Below are the code and all the weights of a small trained network. Each question names an input and a class and asks about switching units off, where a switched-off unit gives its printed mean instead of its output.

import numpy as np


def w(rows, s, z=0):
    codes = np.array(rows[::2]) - 128.0
    scale = np.full(codes.shape[1], s)
    scale[-1] = z or s
    return codes * scale


def f(y):
    return np.maximum(y, 0)


def log_softmax(a):
    a = a - a.max(-1, keepdims=True)
    return a - np.log(np.exp(a).sum(-1, keepdims=True))


def net(x, mask):
    res = np.array(x, float).reshape(1, 7) / 4 @ E
    y = f(res @ A[0][:, :-1].T + A[0][:, -1])
    res = res + np.where(mask, y, B[0][:, -1]) @ B[0][:, :-1]
    return log_softmax(res[-1] @ U[:, :-1].T + U[:, -1])


A, B = {}, {}
E = w([
[121,134,128,123,128,129,124,131,126,122,127],'x0',
[133,134,132,130,130,122,133,125,118,138,127],'x1',
[136,122,132,130,128,124,134,124,136,136,123],'x2',
[122,130,122,127,126,135,120,128,134,114,126],'x3',
[106,157,6,154,168,94,120,176,172,173,84],'x4',
[64,126,138,157,130,181,236,126,118,139,109],'x5',
[134,176,132,156,4,161,109,158,172,182,160],'x6',
],0.018)
A[0] = w([
[22,106,88,190,159,128,222,136,107,127,74,75],'N1',
[141,104,97,124,129,82,102,147,125,121,130,143],'N2',
[117,112,123,129,138,114,147,118,154,125,111,123],'N3',
[167,141,181,103,14,141,73,101,156,149,195,118],'N4',
[117,174,69,150,99,128,121,162,179,191,125,49],'N5',
[132,71,164,52,183,105,159,64,89,64,134,205],'N6',
[97,148,164,135,89,188,179,119,115,120,121,90],'N7',
[106,177,50,180,95,101,113,180,178,190,112,43],'N8',
[42,124,137,154,152,220,242,141,115,163,111,127],'N9',
[92,124,46,111,231,58,137,128,154,140,71,108],'N10',
[121,149,111,110,54,170,124,125,152,181,128,135],'N11',
[212,125,130,109,121,44,8,129,140,109,144,254],'N12',
],0.011,0.0093)
B[0] = w([
[91,185,97,55,91,143,158,144,255,140,140,207],'N1',
[143,154,121,147,137,120,118,123,34,136,123,165],'N2',
[131,149,99,106,141,109,147,132,147,133,117,144],'N3',
[189,249,134,79,51,145,126,165,204,160,218,235],'N4',
[138,65,156,96,172,76,149,20,143,38,111,186],'N5',
[97,82,156,81,171,55,155,36,116,57,108,245],'N6',
[103,67,179,219,90,153,123,147,129,132,93,182],'N7',
[60,65,191,45,231,40,133,60,99,101,105,205],'N8',
[78,156,182,97,80,177,199,100,251,124,138,225],'N9',
[154,221,37,165,81,180,93,250,118,235,122,235],'N10',
[123,83,226,164,84,143,122,115,139,69,190,189],'N11',
[221,161,51,48,156,77,18,125,106,162,135,252],'N12',
],0.0086,0.025)
U = w([
[161,80,146,83,186,61,76,72,96,85,130,191],'0',
[138,191,111,92,72,160,115,163,174,178,150,172],'1',
[49,72,165,115,160,129,179,65,148,81,102,172],'2',
[111,91,191,246,57,235,142,137,138,122,156,1],'3',
[157,128,60,167,167,129,80,195,75,194,85,28],'4',
],0.011,0.0026)

Each question gives the input, the list of numbers given to net, and the class t.
The units are the neurons (one row each of A and B). Each row of codes is followed by its name. A weight is (code - 128) times the scale printed after its matrix; where a second scale follows, it is the last column's (A, B and U).
mask holds one flag per neuron, in row order. A switched-off neuron (its flag False) gives its mean, the last column of its row in B, instead of its output. The means were averaged over made-up inputs and are rounded, as every weight is.
A unit's drop is (log p(t) with every unit on - log p(t) with that unit switched off) / (log p(t) with every unit on - log p(t) with every unit switched off).
The circuit of an input: a set's keep is (log p(t) with only the set's units on - log p(t) with every unit switched off) / (log p(t) with every unit on - log p(t) with every unit switched off). Starting from all 12 units, units are removed one at a time, each time the one whose removal leaves the highest keep (on an exact tie, the one counted first), for as long as the keep stays at least 0.8.
units of the circuit, in order: the units of the circuit, biggest drop first
top k neurons: the k neurons with the biggest drops, biggest first
drop when u is switched off: that unit's drop, to one decimal
input [-5,-3,-1,-5,-5,1,-6], class 2: units of the circuit, in order : [N12]
input [-6,5,-2,-2,7,1,1], class 2: units of the circuit, in order : [N8, N12]
input [2,-1,8,-1,0,2,-7], class 2: top 2 neurons : [N6, N4]
input [3,-5,-7,-2,1,6,-8], class 1: top 4 neurons : [N10, N1, N8, N5]
input [5,3,6,0,1,-6,-7], class 4: top 2 neurons : [N10, N8]
input [-4,1,-1,6,0,2,-5], class 2: top 2 neurons : [N4, N6]
input [8,3,-3,-5,6,4,1], class 2: top 2 neurons : [N8, N4]
input [-5,-6,2,-4,7,2,-8], class 1: top 2 neurons : [N1, N10]
input [-1,7,-6,-8,6,-8,0], class 4: top 2 neurons : [N10, N6]
input [5,6,-1,3,1,2,-5], class 1: top 3 neurons : [N10, N8, N5]
input [0,-1,-3,-5,2,7,-7], class 1: top 2 neurons : [N10, N1]
input [3,-1,-2,-6,-2,2,-8], class 2: top 2 neurons : [N6, N12]
input [-2,-7,0,-6,1,-7,0], class 4: top 2 neurons : [N6, N9]
input [-7,2,3,4,8,-6,-8], class 4: units of the circuit, in order : [N10]
input [-7,-5,-3,-2,1,-1,0], class 4: top 3 neurons : [N6, N4, N9]
input [3,7,-5,-1,-1,8,4], class 3: drop when N6 is switched off : 0.0
input [-5,-1,1,-6,2,-6,7], class 0: drop when N8 is switched off : 0.2
input [0,-8,-5,0,-1,4,2], class 3: drop when N12 is switched off : 0.1
